[128 = 0]

lj-jj: [110 149 168  67 111 121  80 129 124 112 172 114 127 120 106 144 163 121
 106 157 132 130 142 188 139 165]
lj-jj: [128 159 149  90 115  56 134 130 154 145 148 175 127 134 145 126 133  62
 135 127 166 125 152 166 143 123]
ml-hm: [134 135 123 104 111 122 161 154 103 124 102 110 159 171 128 110 161 118
  81  76 164 138 156 140 131 117]
zn-pc: [132 116 139 145 142 180 133 108 152 100 135 102 129 121 132 133 104 150
 112 169  69 129 114 123 113 100]
lj-jj: [149 147 139 140 145 138 143 155 118 105 170 131 197 136 113 134 175 114
  89 105 183 124 153 167 202 120]
zn-pc: [ 98 185 168 122 112 114  45 125 128 121 122 109 107 145 139 138 157 118
 162 188 103  77 118 128 110 127]
dj-th: [ 88 177 145 171 120 178  56 107 115 120  75  86 100 180 171  94 152 147
 149 190  94  58 105  92  76  84]
zn-pc: [121 130 146  78  66  99 139 121 172 120 105 119 131 221 150 125 155 100
  90  83 133 141 128 159 101 130]
ml-hm: [154 104 173 102 149 140 144  90 176 108 196 148 155  98 119 166 126 111
  82 129 105 163 118 158 159 132]
ml-hm: [150  94 106 111 158 137 114 125 135 119 154 142 136  79 117 122 111 147
 122 118 115 133 104 119  74 149]
fc-ls: [182 111 133 126 189 166 114 137 120  78 109 131 182 149 167 100 132 146
 155 106  93 113 137  83  67 128]
zn-pc: [117 105 103 140 139 169 131 156 130 129 139 109 159 126 129  99 133 159
 100  65 164 134 105 137  97 138]
fc-ls: [119 137 113 157 113 115 108  98 158 136 107 171  86 175 175  99 109 111
 201 173 130  96 125 125 119 125]
ml-hm: [108 154 147 131 108 145  87  83 109 128 135 127  94 143 124 130 163 125
 117 199 127 102 131 146 159 124]
fc-ls: [195  92 110 115 165 138 176 167 140  63 164 157 184 143 129 125 100 135
 181 132 121 159 190 172 178 166]
fc-ls: [105 105 132 113 137 149 141 129 110 152 136 111 110  85 114 129 109 149
 111 106 128 162 125 130 121 147]
zn-pc: [138 126 131 118 149 103 125 136 147 131 111 151 123 125 162 114  96 113
 178 118 110 124 129 104  79 129]
ml-hm: [108 108 146  98 111 136 158 113 145 144 151 103 114  91 100 154 113 131
  59 113 111 171 112 150 128 124]
dj-th: [136 137 124  87 122  89 107 155 115 118  98 130 117 146 139 117 122 122
 177 131 111 120 151 121  82 153]
lj-jj: [146 165 151 205 142 204 141 130 163  71 139 102 219 216 165 110 182 122
  77 128 147  83 126 145 183  48]
dj-th: [134  63 114 164 154 202 183  99 138 138 141 129 142 119 136 116 106 165
  93  69 140 176 107 116 145 133]
fc-ls: [106 113 149 112 141 102 109  65 157 183 150 190  70  81 158 123  98  97
 152 132 137 140  99 118 101 145]
dj-th: [155 112 121  94 128 122 143 155 143  93 170 139 167 139 114 129 135 125
 121 114 149 148 155 185 153 160]
fc-ls: [130 104 147 148 155 155 116 113 151 126 201 155 145  91 115 154 127 140
 147 126 149 149 116 159 196 173]
dj-th: [166  66 147 125 154 188 197  53 161 117 149 143 148 125 140 134 116 129
  39 100  98 180 113 118 133  97]
lj-jj: [164 127 178 120 152 134 156  97 196  93 201 159 175 121 137 158 126  88
  91 149 112 145 134 174 182 102]
fc-ls: [141  94 133 122 119 158 177 152 128  98 116  91 143 158 116 150 104 160
 139 111  89 177 158 139 165 152]
dj-th: [115 131 135 142 162 147 124 108  88 156 137 140 106  72 126 119 120 132
 132 153 140 128 136 113 146 124]
fc-ls: [164 129 132 149 177 160 143 141 134  91 151 160 184 155 168  93 133 118
 160 126 157 117 166 150 160 123]
ml-hm: [126  97 112 103 113 126 144 102 131 151 127 133 117 116 116 123 133 130
  66  84 143 151 101 122  90 131]
dj-th: [104 173 141 178 109 131 134 116 152 134  76 105 106 169 164 122 112 109
 137 173  89  89 116  94 115  47]
zn-pc: [145  84 124 122 160 159 132 119 117 114 132 107 105  61 101 156  74 175
 151 162  45 159 118  93 101 151]
zn-pc: [100 140 130 153  94 123 157 182 161 124 115  83 139 160 122 150 105 136
 146 104 119 141 128 146 157 120]
fc-ls: [ 89 159 140 106 121  85  89 109 119 186 154 138  97  50 103 138 148  98
  70 126 163 111  87 126  97 111]
ml-hm: [114 131 142 102  98 124 125 109 144 129 104  80 103 115 107 155 119 133
  65 145  59 132  93 104  67  91]
dj-th: [149 119 105 144 154 153 105 143  72 117  68  92 139 123 123 118 139 172
 133 107  91 107 113  43  60 122]
dj-th: [155 149 126 158 111 149 162 159 167  74 122 102 205 218 144 120 162 116
  84 104 139 107 138 153 154  74]
zn-pc: [140 144 108 140 152 156 121 140 141  95 161 145 159 134 148  81 132 120
 125 168 155  93 145 175 123 102]
fc-ls: [ 97 128 174  82 102  84 193 120 162 176 168 122 116  74  98 175 108  82
  43  87 141 193 127 170 170 109]
dj-th: [123  96 136 133 117  94 195  90 166 179 152 166 101  88 116 165  89  98
 102  94 141 184 112 128 178 123]
lj-jj: [148 138 153 154 178 175 142 135 141 101 178 124 197 105 132 126 146 123
  81 118 145 122 128 146 161  91]
lj-jj: [117 153  81 154 125 118  92 188  98 128 106 102 142 119 110 108 142 152
 147 117 154  84 113 110  90 126]
ml-hm: [151 115 138  51 146 130  89  97  76 110  72 116  89 122 143 104 125 143
 134 165  51 123 146  77  11 142]
lj-jj: [139 122  99 142 106 109 144 115 188 121 143 162 130 157 144 115 114 104
 124 135 142 115 110 154 119 106]
zn-pc: [137 126 134 151 149 150 143 124 113 121 129 131 132 123 132 129 119 136
 150 149 120 133 148 122 166 125]
lj-jj: [135 115 142 161 143 175 134  93 133 117 102  89 116 110 124 153 105 158
 104 160  43 127  95  67 101  84]
fc-ls: [ 90 143 139 119 113  91  98  99 159 176 139 146  82  85 133 134 114 101
 117 136 131 116  83 121  85 115]
lj-jj: [131 117 143  79 127  83 145  94 101 164  94 136  74  80 117 150 100 110
 116 136  82 157 133  81  89 125]
lj-jj: [157 109 127 131 135  93 158 129 185 119 176 179 143 116 128 154  95 101
 165 128 132 150 133 159 175 146]
lj-jj: [143 138 135 135 136 119 126 129 139 115  75 123 126 164 167 117 110 121
 165 133  80 108 128  78  74  99]
zn-pc: [130 113  85 128 136  94 143 137  98 158 116 160  90  82 116 116  91 130
 174 139 143 136 142 113 124 149]
ml-hm: [107 111  86 127 129 142 132 138 111 154 166 140 122  81 103  99 129 142
  94 110 194 136 119 168 130 146]
zn-pc: [103 158 134 131 102 135  89 139 135 119 149  96 136 129 104 139 162 133
  89 148 136 101 105 156 131 117]
ml-hm: [158 134 108  91 128 109  62  91  85 110  78 154  94 161 149  93 157 129
 164 180 101  81 138  86  47 144]
ml-hm: [123  96 131  96 116 111 150 127 144 137 168 140 106  93  98 159  97 131
 139 128 124 178 138 168 166 178]
fc-ls: [ 83 181 143 182 114 166  52 167 135 108 127  62 143 148 123 137 158 161
 147 159 115  69  91 128 125 113]
ml-hm: [ 79 106 135 108 124 147 153 142 130 159 157  87  85  40  89 150  69 155
 104 139  99 179 118 155 126 141]
dj-th: [136 115 111 131 127 168 114 132 150  89 131  91 139 128 118 125 116 161
 103 154  77 115 101 128  74 111]
zn-pc: [142  64  87 113 176 141 114 115  91 152 133 133  87   4  88 137  71 182
 142 127  80 155  90  65  48 170]
dj-th: [172  87 120 125 172 138 196 135  97 122 123 151 149 109 129 126  98 134
 148  99 127 176 175 111 166 144]
fc-ls: [160  77 123 141 116 142 179  86 149 125 130 145 136 156 119 156 128 135
 101  92 120 171 119 115 174 139]
ml-hm: [135 121 123 124 164 137 130 160 116 117 150 136 142  94 129 116 104 139
 169 133 134 136 153 144 134 151]
dj-th: [111 147 137 122 117 118  88 114 133 124 124 118  80 107 122 141 105 132
 164 210  73 106 121 124 105 125]
zn-pc: [183  92 144  98 162 122 161 105 119 106 142 152 141  99 115 158 111 125
 130 134  86 167 155 110 149 146]
lj-jj: [154 114 126 125 137 101 159 123 149 127 149 157 138 108 119 148 110 109
 129 123 126 146 133 131 153 127]
[124  95 125 101 115 140 170 144 110 141  86  81 137 136 116 133 125 151
  70  42 114 173 118  96  84 129] => ml-hm
[ 65 161 128 211  86 159 124 133 180 149 157 111 128 167 136 127 141 127
 118 132 184 103  91 178 202  97] => dj-th
[135  94 109 114 156 102 155 137  59 173 103 128  94  35  85 154  93 152
 143  99 113 171 135  65 123 160] => lj-jj
[154  94  93 160 140 155 147 102 129 126 133 158 140 139 133 110 133 141
 118 110 153 130 116 117 139 129] => fc-ls
[ 89 115 158 123 117 124 105 115 189 152 151 112  94  85 125 165  84 136
 137 122  79 148  70 122  89 141] => fc-ls
[104 157 116 116 107  89  78 107 102 157  86 148  63 135 146 103 130 113
 175 177 127  88 128 105  81 131] => fc-ls
[150 149 156 100  94  84 151 105 159 109 134 139 131 163 121 162 143  82
  96 162 106 132 148 153 167 100] => zn-pc
[130 128 123 163 132 137 156 117  99 147 121 109 127  88  92 157 132 138
  82 129 122 135 115  92 165  94] => lj-jj
[112 100 151 114 116 111 159  65 137 173 147 143  62  58  97 179  87 118
 102 159  90 178 111 118 161 131] => lj-jj
[113 117  88 169 144 142 158 176 117 143 115 113 128  98 123 112  83 155
 163 109 139 135 129 116 128 124] => dj-th
[114  80 106  67 141 139 107 119  81 153 149 117  84  30  79 128 107 171
 100 125 115 166 114 128  68 187] => lj-jj
[160  83 143 139 130 150 180  76 153 119 130 141 129 144 128 161 113 132
 108 120  90 172 125 109 170 125] => dj-th
[143 103 105  99 150 147 103 158  74 107  96 101 124 113 116 113 119 177
 163 123  95 132 142  96  67 173] => ml-hm
[108 104 158 159 118 152 174 113 177 149 167 111 144 112 110 176 117 131
  75  76 132 176  92 140 192 120] => ml-hm
[151 151 131 190 122 142 141  92 133 123 148 160 178 185 134 129 203  98
  74 115 200  97 123 136 223  86] => fc-ls
[117 145 105 133 106 147  80 152 159  92 126 116 145 193 156  86 148 139
 147 138 141  82 115 162  78 131] => lj-jj
[146 124 149 105 127 148 116  85 141 103  79 113 118 177 167 113 131 127
 110 144  60 115 118  85  47  96] => dj-th
[103 135 114 146 140 148 125 146 123 141 141 111 124  85 120 113 111 141
 116 136 138 119 115 135 113 111] => ml-hm
[140 114  97 146 166 127 166 154 134 150 125 159 168 116 160  81 116 114
 117  45 190 129 122 114  93 107] => ml-hm

rj-dn: [138 175 184 239  84 158 138 155 135 177 135 157  98 117 115 118  48 114
 113 164 137  64 121 188 127  38]
cz-bn: [143 139 147 155 131  86 131 171 115 103 149 108 129 106 159 100 154 116
 116 141 178 133 125 133  95 139]
gl-jn: [157 126 140 158 113 126 125 150 130 160 151 121  94 193 141  98  95 122
 104 119 136 105 118 151 133 106]
cz-bn: [146 156  82  70 143  15 189 170  36  80 207 110 201  77 119  69 186  63
 154 127 171 216 171  64  50 183]
zj-bt: [ 84 126 148  67 141 122 150 137 160  83  99  91 190  91 121 195 110 138
 147 203  82 147 120  64 203  88]
zj-bt: [110 146 138 158 115  87 155 144 108  95 161 113 154  72 130 115 147  95
 148 153 144 158 105  93 118 129]
cz-bn: [152 156 168 159 180 174 121  79 161 159 114 166  86 126 125 134 131 151
  88  85 179 126 149 191  38  81]
nh-jr: [175 124 178 117 164 200 103 108 145 148 137 128  96 197 174 135  99 123
  58 121 119 151 154 153 124 126]
zj-bt: [151 154 161 153 167 210  89  83 165 156 105 158  87 146 143 162 116 152
  87 117 145 130 151 191  97 113]
ds-sb: [132 114 135 105 113 203  58 110 147 169 125 136  88 195 172 171  97 146
  79 131  94 108 151 129 214 140]
cz-bn: [133 152 130 117 161 173 113 102 166 145  87 143 122 141 110 173 107 162
 125 140 123 122 146 171 124 100]
rj-dn: [ 86  98 128  79 133  80 151 136 135  68 130  84 174  88 137 145 164 124
 151 152 113 162  97  45 167 138]
gl-jn: [148 156 124 154 116 104 129 157 111 144 164 125 119 149 135 107 114 112
 120 139 154 128 135 141 118 119]
rj-dn: [106  78 175 179 115 184 120  81 192 158  90 137  70 159 125 134  99 160
 110  88 100  68  66 144 155  69]
ds-sb: [117 174  54  97  86 108 144 142  84 178 134 167 161 127  54 142  77 122
 177 149  96 102 181 131 158 104]
nh-jr: [102 132 131 202  99 123 155 108 128 131 125 149 120  78  90 108 128 118
 165 112 127 107  83 139 102 106]
gl-jn: [121 105 152 127 139 121 130 144 147 104  85 122 131  94 137 128 146 152
 126 128 141  96 123 141 113 122]
gl-jn: [153  92  76  76 137 150 102 110 132 155 112 127 105 224 123 123 124 151
 127  88  95 124 136 146 151 175]
zj-bt: [131 163 159 159 166 124 123  99 155 131 159 128 102 121 145 137 151 131
  99 113 191 161 119 134  75  91]
nh-jr: [144 102 152 135 123 179 138 108 144 161 106 143 105 176 115 119  77 132
 110 108  84  97 123 152 138  95]
ds-sb: [135 130 116 111 149 139  64 116 140 111 164  97 104 170 194 154 174 131
  97 132 153 184 121 106 163 197]
ds-sb: [124  52 146  90 112 107 193 131 113 132 105 133 141 134  96  73 106 121
 131  75  82  83 119  95 113  92]
cz-bn: [148 132  83 122 147 161 136 104 154 152  80 137 124 191  72 140  92 156
 166 124  85 120 118 189 125 129]
gl-jn: [120 174 103  51 123  99 113 166 122 144 167 103 164 167 136 185  88 125
 118 200 119 151 177  75 216  93]
rj-dn: [146 163 113 174 124  76 149 137  88 136 183 143 119 104 119  75 157  97
 134  97 192 148 133 141  45 135]
nh-jr: [127 132 144 160 139 140 151 100 118 112 130 144 133  82 116 111 147 109
 137 110 133 153 117 135  74 138]
ds-sb: [101  76 161  67 146 135 139 125 163  89  91  94 154 124 145 159 129 145
 119 146  86 130 109  74 181 113]
ds-sb: [148 106 177 168 103 188 154 119 133 190  91 177  95 147  96  98  49 132
 103  94  92  43 143 184 108  51]
rj-dn: [161 163 114  14 158 123 141 140  68 148 166 151 175 134 127 137 111 100
  91 134 128 174 247  97 104 127]
nh-jr: [ 89 134 146 126 131 174  53 102 190 149  87 140  89 115 158 207 137 190
  99 137 151  81 135 138 185  96]
ds-sb: [128 117 111 130  94 138 138 138 108 155 108 153 130 130  97 114  94 127
 144 121  94  83 143 145 142 120]
rj-dn: [107  38 180  82 163 155 128  75 192 134  78 126  87 155 145 131 147 179
  82  47 123  84 102 103 120  78]
zj-bt: [139 153 134 119 166 188 120  95 157 130  93 139 134 137 112 172 106 144
 128 151 105 150 143 166 123 121]
cz-bn: [ 99 124 160 154 124 103 128 139 151 108 122 116 124  80 145 136 149 141
 124 137 161 107 103 111 128  96]
ds-sb: [167 109  54  84 128 105 175 149  82 114 117 115 173 181  76  83 111 104
 187 128  64 157 131 144 117 197]
cz-bn: [113 100 129 137  87 149 100 139 136 142 115 124 111 149 144 138 107 137
 124 138  95  86 112 119 201 133]
gl-jn: [135 120  25  33 142 136 123  80  94 141 142 137 153 190  87 141 141 121
 167  96  71 191 157 100 150 207]
nh-jr: [151 134 113 123 143 110 145 148 124 123 113 123 139 141 111 111 125 133
 142 132 135 126 135 160  96 134]
rj-dn: [129 144 118 177 117 157 158  87 114 128 158 135 134 133  95 116 107  85
 160 130  85 179  87 124 123 142]
zj-bt: [133 152 165  86 148 164  89 154 157 123 113 107 141 143 173 194  97 146
  85 200 121 131 168 124 194 105]
ds-sb: [160 144  89 135 136 105 135 129  98 133 164 127 123 163 121  91 144 107
 139 106 146 165 131 144  86 171]
gl-jn: [142  89 154 120 128 157 100 139 171 152  97 114  88 201 156 134  98 164
  90 119 115  76 117 150 171 102]
gl-jn: [147 158 117 155 109  66 163 171  77 129 177 130 144 108 117  76 129  89
 140 131 164 136 141 127  81 125]
cz-bn: [146 135  97 111 136 152 123 116 130 155 108 144 123 168 100 134 106 142
 139 119 108 121 147 164 125 134]
rj-dn: [121 116 128 156 122 128 118 127 146 123 113 122 111 129 132 125 138 142
 136 123 134 111  98 142 132 134]
nh-jr: [ 61  81 160  16 136 155 106  92 132  80 115 118 175  52 172 202 166 131
 100 143  83 160 158   4 212 142]
rj-dn: [153 117 159 128 169 106 164 119 121 117 133 135 123 110 130  82 159 121
 106  78 174 142 138 141  25 115]
cz-bn: [152 146 150 142 129 100 114 176 104 112 158 115 127 112 176 106 149 111
  97 146 179 136 152 133 104 148]
cz-bn: [112 134 142 127 154 170 126  54 159 176 106 182  93 114  94 150 126 160
 110  64 147 103 147 150  77  64]
nh-jr: [ 56  88 147  75 125 145 136  91 144  89  76 138 168  27 117 180 155 147
 146 131  88 117 127  59 168 115]
zj-bt: [177 144  73 138 129 165 119 125  96 150 112 153 124 175  98 105 110 120
 154 119  98 137 153 202 100 197]
gl-jn: [139 135 119 125 163 160 134  96 168 124 115 108 127 185 110 155 108 138
 143 144  96 168  95 145 141 125]
zj-bt: [176 163  54  80 143  57 159 181  90 128 165  96 165 205  98  98 112 108
 162 156 131 172 151 138 114 157]
zj-bt: [118 114 138 154 101 130 135 133 112 124 126 138 128  96 128 110 129 115
 135 123 118 110 118 122 130 136]
rj-dn: [113 116 128 110 149  33 180 123  98  88 185 111 150  75 129  77 202  98
 135  79 189 179 111  58  47 130]
nh-jr: [116 137  70  63 105  44 109 195 106 116 159  87 157 153 146 140 144 134
 144 169 145 129 147  76 197 152]
ds-sb: [147 197 161 228 132 130 168 126 127 165 130 176 112  79  78 102  93 118
 135 125 181  99 137 210  23  45]
gl-jn: [135 157  78 127 122 147  74 109 107 151 150 150 108 142 139 144 152 130
 128 116 145 148 157 145 135 187]
nh-jr: [ 47  71 188  95 122 197 136  55 160 100  68 153 151  22 122 188 136 142
 125 117  62 110 114  55 177  92]
zj-bt: [107 144 135 131 129 116 105 133 130  98 150 109 138  93 163 154 161 121
 123 158 150 160 120  94 152 150]
[137 143 160 176 144 137 149 118 126 105 135 130 131  89 130 112 140 107
 128 131 144 156 110 145  75 130] => nh-jr
[168 154 156 149 155 227 112 117 166 146  80 134 120 184 122 168  56 141
 114 179  76 128 139 208 150 114] => ds-sb
[ 98 125 159 124 138  93 167 121 119  70 164  98 169  63 142 128 162  91
 136 148 131 191  97  51 122 127] => cz-bn
[142 118 128 114 134 147 108 123 139 153 116 137 104 166 135 129 118 147
 106 107 131 105 144 149 130 122] => zj-bt
[179 138 129 146 141 217 101 122 143 149  95 133 110 206 132 143  73 132
 116 156  75 132 137 206 151 160] => ds-sb
[147 140 145 169 143  86 154 144 114 116 145 131 121  96 130  80 159 117
 124 102 189 130 123 152  39 121] => rj-dn
[118 175 119 148 129  98  96 114 120 152 195 140  99 117 152 136 163 122
 103 108 205 152 143 109 105 116] => ds-sb
[118 126  91  85 121 138 127 102 116 160 121 157 132 138  94 141 116 138
 139 103 105 116 159 120 138 122] => cz-bn
[ 93 110 154 131 116  97 158 136 133 113 111 131 143  64 114 123 137 134
 138 123 137  95 116 100 118  84] => ds-sb
[157 134  98 126 126 117 116 144 116 150 146 125 111 186 130 108 121 128
 125 117 137 127 137 152 124 148] => gl-jn
[112 136 160 170 150 123 136  84 154 129 147 138 100  98 130 124 159 131
 114  88 177 142  99 122  71  90] => zj-bt
[115 141 119 114 136  57 157 131  97 125 160 146 139  66 114  96 176 119
 131  85 194 132 153 100  50 108] => cz-bn
[167 124  80 108 133 127 160 128  89 120 149 116 154 185 101  92 113  90
 160 128  78 184 124 133 118 190] => cz-bn
[ 98  75 138  87 138 125 111 125 170 102  84 101 126 130 149 154 152 168
 124 123 115 104 102  98 173 129] => rj-dn
[142 109  86 126 116 102 122 141  96 112 143 117 129 143 136  92 162 114
 147 108 128 145 118 125 120 203] => ds-sb
[126  95 128  65 117 155 133 149 140 137  73 124 152 159 112 153  74 150
 130 156  59  83 152 125 196 106] => zj-bt
[114 147  76  30 135  58 118 187  88  71 141  88 204  91 148 160 170 121
 154 195 133 176 176  66 174 193] => rj-dn
[119 118 192 157 134 161 138 135 173 114  87 115 128 113 137 151  94 143
 114 165 110  99 102 143 150  73] => nh-jr
[ 95 108 125 125 113 159 117  95 160 151  94 144 113 131 105 160 109 157
 138 116  97  89 112 123 170  94] => cz-bn
[130 150 157 154 142 167 119 110 142 126 120 139 123 105 136 150 122 127
 115 144 132 139 133 148 116 117] => zj-bt
[111 117 159 138 107 142 101 115 125 157 142 156  94 105 156 127 136 133
  86  92 155  90 148 112 129 101] => cz-bn
[149 160 109 188 108 139 129 141 106 148 120 156 119 116 102 105 111 120
 152 133 135 106 135 192  94 142] => ds-sb
[188 148  75 100 124 111 119 184  74 134 148 119 145 188 135  95 115 106
 133 151 122 147 176 165 125 201] => cz-bn
[ 74  90 147 121  76 158  95 121 147 134 115 124 120 113 151 170 110 140
 120 147  80  85 107  71 242 111] => cz-bn
[160  84 135 161 135  76 196 137  95 109 141 126 124 124 109  24 158  98
 141  57 149 130  94 141  19 146] => ds-sb
[134 111 115 119 140 133 127  91 126 143 140 141 106 150 123 110 148 129
 120  73 136 140 125 125  96 141] => rj-dn
[150  80 145 110 132 137 139 113 123 146 144 128 101 182 143  87 123 119
  94  71 117 123 124 115 112 127] => ds-sb
[ 82 144 174 127 142 154  99 122 171  94  86 124 144  44 153 201 145 158
 118 179 141 119 132 113 161  99] => gl-jn
